Below is a small trained network, with its code and all its weights. Each question gives an input and a class and asks what happens when units are switched off, that is, made to give their printed mean instead of their output.

import numpy as np


def w(rows, s, z=0):
    codes = np.array(rows[::2]) - 128.0
    scale = np.full(codes.shape[1], s)
    scale[-1] = z or s
    return codes * scale


def norm(h):
    return h / np.sqrt((h * h).mean(-1, keepdims=True) + 1e-5)


def f(y):
    return y / 2 * (1 + np.tanh(0.7978845608 * (y + 0.044715 * y**3)))


def log_softmax(a):
    a = a - a.max(-1, keepdims=True)
    return a - np.log(np.exp(a).sum(-1, keepdims=True))


def net(x, mask):
    res = np.array(x, float).reshape(1, 5) / 4 @ E
    u = 0
    for l in range(4):
        y = f(norm(res) @ A[l][:, :-1].T + A[l][:, -1])
        res = res + np.where(mask[u : u + 7], y, B[l][:, -1]) @ B[l][:, :-1]
        u += 7
    return log_softmax(norm(res)[-1] @ U[:, :-1].T + U[:, -1])


A, B = {}, {}
E = w([
[116,127,85,252,118,66,167],'x0',
[4,133,130,105,103,111,117],'x1',
[82,39,76,107,199,99,23],'x2',
[239,231,91,84,187,180,141],'x3',
[77,98,247,138,219,94,141],'x4',
],0.0015)
A[0] = w([
[118,55,131,86,204,136,81,132],'0.n1',
[206,119,80,128,39,153,168,6],'0.n2',
[158,67,146,138,140,126,89,140],'0.n3',
[150,195,169,174,211,69,151,101],'0.n4',
[73,151,54,18,68,188,109,85],'0.n5',
[5,122,217,109,147,108,84,69],'0.n6',
[202,206,90,145,20,210,219,26],'0.n7',
],0.0029,0.0018)
B[0] = w([
[107,142,130,66,51,221,118,223],'0.n1',
[147,197,189,70,170,66,169,113],'0.n2',
[120,101,86,85,76,171,130,158],'0.n3',
[178,90,104,127,178,189,129,174],'0.n4',
[163,173,157,126,195,170,39,188],'0.n5',
[154,250,156,119,38,86,182,219],'0.n6',
[182,164,151,44,4,11,88,248],'0.n7',
],0.0029,0.0011)
A[1] = w([
[64,137,3,187,129,93,85,133],'1.n1',
[73,157,144,190,51,83,175,60],'1.n2',
[102,88,164,102,55,128,123,77],'1.n3',
[63,132,156,194,72,28,128,60],'1.n4',
[111,63,109,126,176,154,108,251],'1.n5',
[90,97,92,59,74,126,40,132],'1.n6',
[237,155,88,150,147,94,156,119],'1.n7',
],0.0038,0.0012)
B[1] = w([
[146,26,50,118,213,129,121,185],'1.n1',
[84,56,133,44,192,127,236,214],'1.n2',
[178,114,76,160,123,106,157,168],'1.n3',
[148,39,126,34,97,163,240,231],'1.n4',
[152,116,85,205,91,96,144,214],'1.n5',
[196,163,118,183,137,194,100,249],'1.n6',
[251,203,147,150,23,103,98,219],'1.n7',
],0.0029,0.0014)
A[2] = w([
[172,188,135,92,224,204,44,50],'2.n1',
[177,52,24,197,104,106,54,119],'2.n2',
[201,85,104,130,127,156,150,189],'2.n3',
[113,100,75,142,75,48,223,50],'2.n4',
[134,143,165,76,187,167,149,7],'2.n5',
[123,159,46,158,219,142,107,79],'2.n6',
[177,252,50,35,54,113,117,124],'2.n7',
],0.0032,0.0013)
B[2] = w([
[110,41,106,117,133,100,186,213],'2.n1',
[108,174,168,119,198,168,114,187],'2.n2',
[148,161,113,149,135,153,110,183],'2.n3',
[124,117,130,57,114,153,132,156],'2.n4',
[97,105,119,137,141,149,142,115],'2.n5',
[157,107,109,90,155,127,150,135],'2.n6',
[200,142,172,254,81,135,119,250],'2.n7',
],0.0044,0.0021)
A[3] = w([
[91,62,143,85,75,148,21,84],'3.n1',
[117,143,222,153,152,134,222,141],'3.n2',
[53,141,188,151,167,138,101,9],'3.n3',
[67,48,105,83,188,41,112,50],'3.n4',
[45,32,81,124,48,30,159,142],'3.n5',
[186,95,96,180,212,202,106,181],'3.n6',
[89,82,106,71,92,176,4,119],'3.n7',
],0.0034,0.0013)
B[3] = w([
[244,153,87,184,138,123,173,145],'3.n1',
[25,118,53,174,167,114,58,189],'3.n2',
[82,184,223,171,93,147,111,100],'3.n3',
[208,197,191,90,52,182,179,159],'3.n4',
[206,73,144,13,133,223,200,189],'3.n5',
[63,108,2,23,163,95,67,254],'3.n6',
[222,180,87,170,151,28,112,170],'3.n7',
],0.0026,0.002)
U = w([
[4,155,201,156,161,126,114,4],'0',
[233,238,175,196,23,88,95,160],'1',
[100,38,147,48,92,136,255,179],'2',
[155,116,25,122,202,132,50,154],'3',
],0.0096,0.0028)

Each question gives the input, the list of numbers given to net, and the class t.
The units are the neurons (one row each of A and B). Each row of codes is followed by its name. A weight is (code - 128) times the scale printed after its matrix; where a second scale follows, it is the last column's (A, B and U).
mask holds one flag per neuron, layer by layer. A switched-off neuron (its flag False) gives its mean, the last column of its row in B, instead of its output. The means were averaged over made-up inputs and are rounded, as every weight is.
A unit's drop is (log p(t) with every unit on - log p(t) with that unit switched off) / (log p(t) with every unit on - log p(t) with every unit switched off).
The circuit of an input: a set's keep is (log p(t) with only the set's units on - log p(t) with every unit switched off) / (log p(t) with every unit on - log p(t) with every unit switched off). Starting from the 12 units with the biggest drops (on a tie, the unit counted first), units are removed one at a time, each time the one whose removal leaves the highest keep (on an exact tie, the one counted first), for as long as the keep stays at least 0.8.
units of the circuit, in order: the units of the circuit, biggest drop first
most important unit: the unit with the biggest drop
top k neurons in layer l: the k neurons of layer l with the biggest drops, biggest first
drop of u: that unit's drop, to one decimal
input [1,-3,0,4,4], class 3: units of the circuit, in order : [0.n6; 3.n6]
input [3,-7,-4,-2,5], class 3: units of the circuit, in order : [3.n2; 2.n7]
input [7,-3,-2,-2,8], class 2: units of the circuit, in order : [1.n4]
input [-3,-7,-1,-8,-4], class 3: units of the circuit, in order : [0.n6; 2.n2]
input [-4,4,-3,-3,1], class 0: units of the circuit, in order : [3.n2; 0.n7]
input [-5,0,0,-2,7], class 0: top 3 neurons in layer 1 : [1.n1; 1.n4; 1.n2]
input [-5,-6,-1,-2,1], class 3: top 2 neurons in layer 0 : [0.n6; 0.n7]
input [-8,8,-3,-2,5], class 0: top 2 neurons in layer 0 : [0.n7; 0.n5]
input [-7,2,4,-1,6], class 1: top 2 neurons in layer 0 : [0.n6; 0.n1]
input [5,8,-1,5,7], class 2: top 2 neurons in layer 2 : [2.n7; 2.n2]
input [-8,5,-5,-5,0], class 0: top 2 neurons in layer 0 : [0.n5; 0.n7]
input [-7,-8,1,-4,5], class 3: top 2 neurons in layer 1 : [1.n7; 1.n2]
input [8,7,-6,2,8], class 2: top 2 neurons in layer 1 : [1.n4; 1.n2]
input [7,-8,1,-3,8], class 0: most important unit : 2.n1
input [-7,4,3,-4,1], class 1: drop of 0.n6 : 0.2
input [4,3,-2,-3,-4], class 2: drop of 1.n6 : 0.0
input [-6,3,-4,5,7], class 0: drop of 3.n2 : 0.1
